Here is a tiny trained network, its code and every weight. The questions are about switching its units off for an input and a class, where a switched-off unit gives its printed mean instead of its output.

import numpy as np


def w(rows, s, z=0):
    codes = np.array(rows[::2]) - 128.0
    scale = np.full(codes.shape[1], s)
    scale[-1] = z or s
    return codes * scale


def norm(h):
    return h / np.sqrt((h * h).mean(-1, keepdims=True) + 1e-5)


def f(y):
    return np.maximum(y, 0)


def log_softmax(a):
    a = a - a.max(-1, keepdims=True)
    return a - np.log(np.exp(a).sum(-1, keepdims=True))


def net(x, mask):
    res = np.array(x, float).reshape(1, 7) / 4 @ E
    u = 0
    for l in range(4):
        y = f(norm(res) @ A[l][:, :-1].T + A[l][:, -1])
        res = res + np.where(mask[u : u + 4], y, B[l][:, -1]) @ B[l][:, :-1]
        u += 4
    return log_softmax(norm(res)[-1] @ U[:, :-1].T + U[:, -1])


A, B = {}, {}
E = w([
[175,59,104,72,122,138,79,250,142,220],'x0',
[81,92,93,88,167,205,159,117,206,116],'x1',
[71,168,131,167,70,211,41,116,113,167],'x2',
[89,51,99,166,142,117,99,141,81,79],'x3',
[120,129,136,131,136,125,130,132,130,131],'x4',
[124,129,117,115,132,113,113,119,130,131],'x5',
[111,131,141,125,145,121,127,131,124,136],'x6',
],0.012)
A[0] = w([
[132,117,92,104,115,85,123,176,164,216,56],'L0N1',
[97,79,30,180,154,110,120,144,84,123,102],'L0N2',
[238,192,201,156,73,39,66,179,46,131,1],'L0N3',
[180,253,198,54,110,124,154,134,199,200,3],'L0N4',
],0.0068,0.0078)
B[0] = w([
[176,167,161,107,100,186,166,183,99,109,211],'L0N1',
[120,84,193,154,65,162,190,94,146,176,230],'L0N2',
[164,146,22,171,254,205,130,91,79,137,254],'L0N3',
[160,52,103,180,46,85,181,10,165,236,220],'L0N4',
],0.0093,0.0034)
A[1] = w([
[164,155,138,180,94,25,98,165,58,140,50],'L1N1',
[80,25,115,155,117,126,89,161,90,84,19],'L1N2',
[61,41,95,159,132,90,105,163,54,67,1],'L1N3',
[167,85,111,84,152,2,162,154,148,132,35],'L1N4',
],0.0091,0.007)
B[1] = w([
[131,202,112,119,245,194,154,112,90,178,219],'L1N1',
[166,98,146,160,100,80,163,103,175,202,232],'L1N2',
[156,81,106,181,71,98,152,37,186,193,222],'L1N3',
[186,113,204,147,153,173,126,140,153,88,254],'L1N4',
],0.012,0.0033)
A[2] = w([
[186,102,131,121,143,132,121,243,133,213,63],'L2N1',
[163,123,133,93,105,127,69,184,131,152,25],'L2N2',
[61,76,75,69,157,177,149,151,250,121,15],'L2N3',
[51,159,92,149,53,163,11,148,104,178,3],'L2N4',
],0.011,0.0048)
B[2] = w([
[26,121,85,110,76,91,104,129,99,79,254],'L2N1',
[58,72,126,86,119,88,145,114,123,100,165],'L2N2',
[164,182,81,164,197,152,113,79,40,159,207],'L2N3',
[210,148,249,126,166,140,140,168,186,94,203],'L2N4',
],0.013,0.0089)
A[3] = w([
[51,222,123,130,121,75,151,68,134,53,46],'L3N1',
[99,224,174,150,101,60,175,36,123,31,99],'L3N2',
[186,66,121,105,208,85,199,142,143,2,25],'L3N3',
[151,212,92,79,71,89,191,129,239,243,1],'L3N4',
],0.0082,0.0042)
B[3] = w([
[123,128,68,73,128,48,116,216,74,149,196],'L3N1',
[44,1,83,56,83,132,90,209,132,130,255],'L3N2',
[180,238,221,139,59,195,46,149,209,137,216],'L3N3',
[112,37,168,245,59,33,138,109,151,185,174],'L3N4',
],0.0098,0.007)
U = w([
[45,85,79,34,86,85,113,199,97,94,57],'0',
[134,72,123,197,78,79,165,45,161,202,200],'1',
[158,186,62,146,228,163,132,94,47,142,251],'2',
[171,161,251,116,132,147,117,167,201,78,10],'3',
],0.019,0.0017)

Each question gives the input, the list of numbers given to net, and the class t.
The units are the neurons (one row each of A and B). Each row of codes is followed by its name. A weight is (code - 128) times the scale printed after its matrix; where a second scale follows, it is the last column's (A, B and U).
mask holds one flag per neuron, layer by layer. A switched-off neuron (its flag False) gives its mean, the last column of its row in B, instead of its output. The means were averaged over made-up inputs and are rounded, as every weight is.
A unit's drop is (log p(t) with every unit on - log p(t) with that unit switched off) / (log p(t) with every unit on - log p(t) with every unit switched off).
The circuit of an input: a set's keep is (log p(t) with only the set's units on - log p(t) with every unit switched off) / (log p(t) with every unit on - log p(t) with every unit switched off). Starting from the 12 units with the biggest drops (on a tie, the unit counted first), units are removed one at a time, each time the one whose removal leaves the highest keep (on an exact tie, the one counted first), for as long as the keep stays at least 0.8.
circuit, biggest first: the units of the circuit, biggest drop first
top k neurons in layer l: the k neurons of layer l with the biggest drops, biggest first
drop when u is switched off: that unit's drop, to one decimal
input [-5,-7,-8,4,-5,7,4], class 3: circuit, biggest first -> [L3N3]
input [-5,-7,-6,-2,2,-2,8], class 2: top 2 neurons in layer 2 -> [L2N1, L2N4]
input [2,3,-5,5,1,2,-6], class 1: top 2 neurons in layer 0 -> [L0N1, L0N2]
input [-3,2,5,-4,1,-6,-5], class 3: circuit, biggest first -> [L2N1, L1N3]
input [2,5,-5,-4,-3,-3,4], class 2: top 3 neurons in layer 2 -> [L2N3, L2N4, L2N2]
input [-6,-7,-7,1,7,8,4], class 2: top 2 neurons in layer 0 -> [L0N3, L0N2]
input [-4,-7,-8,6,-3,-4,-4], class 3: top 2 neurons in layer 2 -> [L2N3, L2N1]
input [7,2,5,-8,8,-3,-1], class 1: top 2 neurons in layer 3 -> [L3N4, L3N2]
input [-7,-6,-8,5,-1,5,-4], class 3: top 3 neurons in layer 2 -> [L2N1, L2N3, L2N2]
input [-5,-6,-4,-1,-8,-3,-6], class 2: top 2 neurons in layer 2 -> [L2N1, L2N2]
input [-8,8,-2,-4,-7,3,5], class 0: drop when L0N3 is switched off -> 0.4
input [-3,7,-2,4,-3,-4,-8], class 2: drop when L2N3 is switched off -> 1.3
input [-8,8,-3,-6,3,4,3], class 0: drop when L3N1 is switched off -> 0.3
input [-8,-5,3,-5,0,-5,2], class 0: circuit, biggest first -> [L3N2]
input [3,-1,-5,-7,2,-2,-5], class 1: drop when L0N4 is switched off -> 4.9
input [-6,8,8,-1,-7,-3,4], class 2: top 3 neurons in layer 3 -> [L3N3, L3N1, L3N4]
input [7,1,-4,-8,-5,1,8], class 1: top 3 neurons in layer 3 -> [L3N4, L3N2, L3N1]
input [6,-8,-5,8,4,-5,2], class 1: top 2 neurons in layer 1 -> [L1N3, L1N2]
